Below is a small trained network, with its code and all its weights. Each question gives an input and a class and asks what happens when units are switched off, that is, made to give their printed mean instead of their output.

import numpy as np


def w(rows, s, z=0):
    codes = np.array(rows[::2]) - 128.0
    scale = np.full(codes.shape[1], s)
    scale[-1] = z or s
    return codes * scale


def f(y):
    return np.maximum(y, 0)


def log_softmax(a):
    a = a - a.max(-1, keepdims=True)
    return a - np.log(np.exp(a).sum(-1, keepdims=True))


def net(x, mask):
    res = np.array(x, float).reshape(1, 8) / 4 @ E
    y = f(res @ A[0][:, :-1].T + A[0][:, -1])
    res = res + np.where(mask, y, B[0][:, -1]) @ B[0][:, :-1]
    return log_softmax(res[-1] @ U[:, :-1].T + U[:, -1])


A, B = {}, {}
E = w([
[130,127,127,129],'x0',
[145,126,126,124],'x1',
[149,154,135,246],'x2',
[131,127,130,129],'x3',
[137,126,125,129],'x4',
[90,88,2,162],'x5',
[118,27,173,148],'x6',
[139,126,126,122],'x7',
],0.0099)
A[0] = w([
[135,153,185,112,28],'N0',
[122,86,51,125,71],'N1',
[90,122,60,136,39],'N2',
[98,81,61,162,59],'N3',
[176,151,115,181,248],'N4',
[88,15,148,139,103],'N5',
[102,119,193,127,75],'N6',
[124,249,91,100,143],'N7',
[153,57,144,149,255],'N8',
[129,99,100,90,125],'N9',
[142,118,106,43,202],'N10',
[115,107,138,43,148],'N11',
],0.013,0.0064)
B[0] = w([
[254,162,173,156,171],'N0',
[211,182,190,169,203],'N1',
[198,134,175,125,187],'N2',
[209,182,175,167,211],'N3',
[45,162,103,152,255],'N4',
[153,96,67,81,219],'N5',
[206,90,96,151,174],'N6',
[150,14,17,117,255],'N7',
[72,129,57,86,250],'N8',
[96,189,144,176,175],'N9',
[76,130,135,191,243],'N10',
[92,155,166,181,228],'N11',
],0.0083)
U = w([
[250,157,169,138,8],'0',
[149,53,68,81,74],'1',
[109,136,132,142,247],'2',
[102,153,123,121,216],'3',
[40,160,152,192,4],'4',
[119,138,133,120,177],'5',
[114,143,121,109,176],'6',
],0.012,0.0048)

Each question gives the input, the list of numbers given to net, and the class t.
The units are the neurons (one row each of A and B). Each row of codes is followed by its name. A weight is (code - 128) times the scale printed after its matrix; where a second scale follows, it is the last column's (A, B and U).
mask holds one flag per neuron, in row order. A switched-off neuron (its flag False) gives its mean, the last column of its row in B, instead of its output. The means were averaged over made-up inputs and are rounded, as every weight is.
A unit's drop is (log p(t) with every unit on - log p(t) with that unit switched off) / (log p(t) with every unit on - log p(t) with every unit switched off).
The circuit of an input: a set's keep is (log p(t) with only the set's units on - log p(t) with every unit switched off) / (log p(t) with every unit on - log p(t) with every unit switched off). Starting from all 12 units, units are removed one at a time, each time the one whose removal leaves the highest keep (on an exact tie, the one counted first), for as long as the keep stays at least 0.8.
circuit, biggest first: the units of the circuit, biggest drop first
most important unit: the unit with the biggest drop
k most important neurons: the k neurons with the biggest drops, biggest first
drop when u is switched off: that unit's drop, to one decimal
input [-4,6,2,-3,1,1,-7,0], class 1: most important unit => N7
input [-5,0,-8,4,0,2,-1,-1], class 4: circuit, biggest first => N10, N11
input [-3,-7,-3,5,3,8,-8,7], class 0: circuit, biggest first => N1, N2
input [4,-6,-4,6,-4,7,-2,4], class 0: circuit, biggest first => N1, N3
input [-6,5,4,-1,-5,6,3,-4], class 0: circuit, biggest first => N3, N1
input [6,8,-6,5,-2,5,7,-5], class 3: 2 most important neurons => N7, N9
input [-6,6,2,1,8,7,-6,-2], class 0: 3 most important neurons => N1, N3, N2
input [-1,-6,1,6,0,8,6,7], class 0: circuit, biggest first => N3, N1
input [-2,1,-7,0,6,-5,-4,-4], class 4: 3 most important neurons => N10, N11, N5
input [3,4,-4,-7,-6,8,0,-5], class 0: circuit, biggest first => N1, N3
input [2,5,-8,0,6,-2,-7,2], class 4: 4 most important neurons => N10, N11, N5, N9
input [1,5,7,8,-7,6,-8,2], class 1: 4 most important neurons => N7, N11, N10, N9
input [-1,-2,6,-2,6,2,6,-4], class 1: 4 most important neurons => N5, N11, N10, N8
input [6,6,6,-5,6,6,4,-2], class 0: most important unit => N3
input [-3,7,6,-4,3,8,8,-3], class 0: 4 most important neurons => N3, N1, N7, N2
input [1,-3,-6,7,-5,-8,4,-4], class 0: 2 most important neurons => N0, N6
input [3,-5,5,0,6,3,8,-2], class 1: 4 most important neurons => N5, N8, N11, N10
input [3,4,-8,-8,-8,0,6,4], class 4: 4 most important neurons => N11, N10, N7, N9
input [1,-4,-8,6,-5,-4,2,4], class 4: 3 most important neurons => N11, N10, N7
input [-4,-5,-4,1,6,8,-4,2], class 0: most important unit => N1
input [-1,6,8,0,-4,8,-2,5], class 0: drop when N3 is switched off => 0.6
input [-4,-1,-3,-4,1,-4,-7,1], class 1: drop when N7 is switched off => 1.2
input [1,0,8,-3,-4,-5,8,4], class 1: drop when N8 is switched off => 0.3
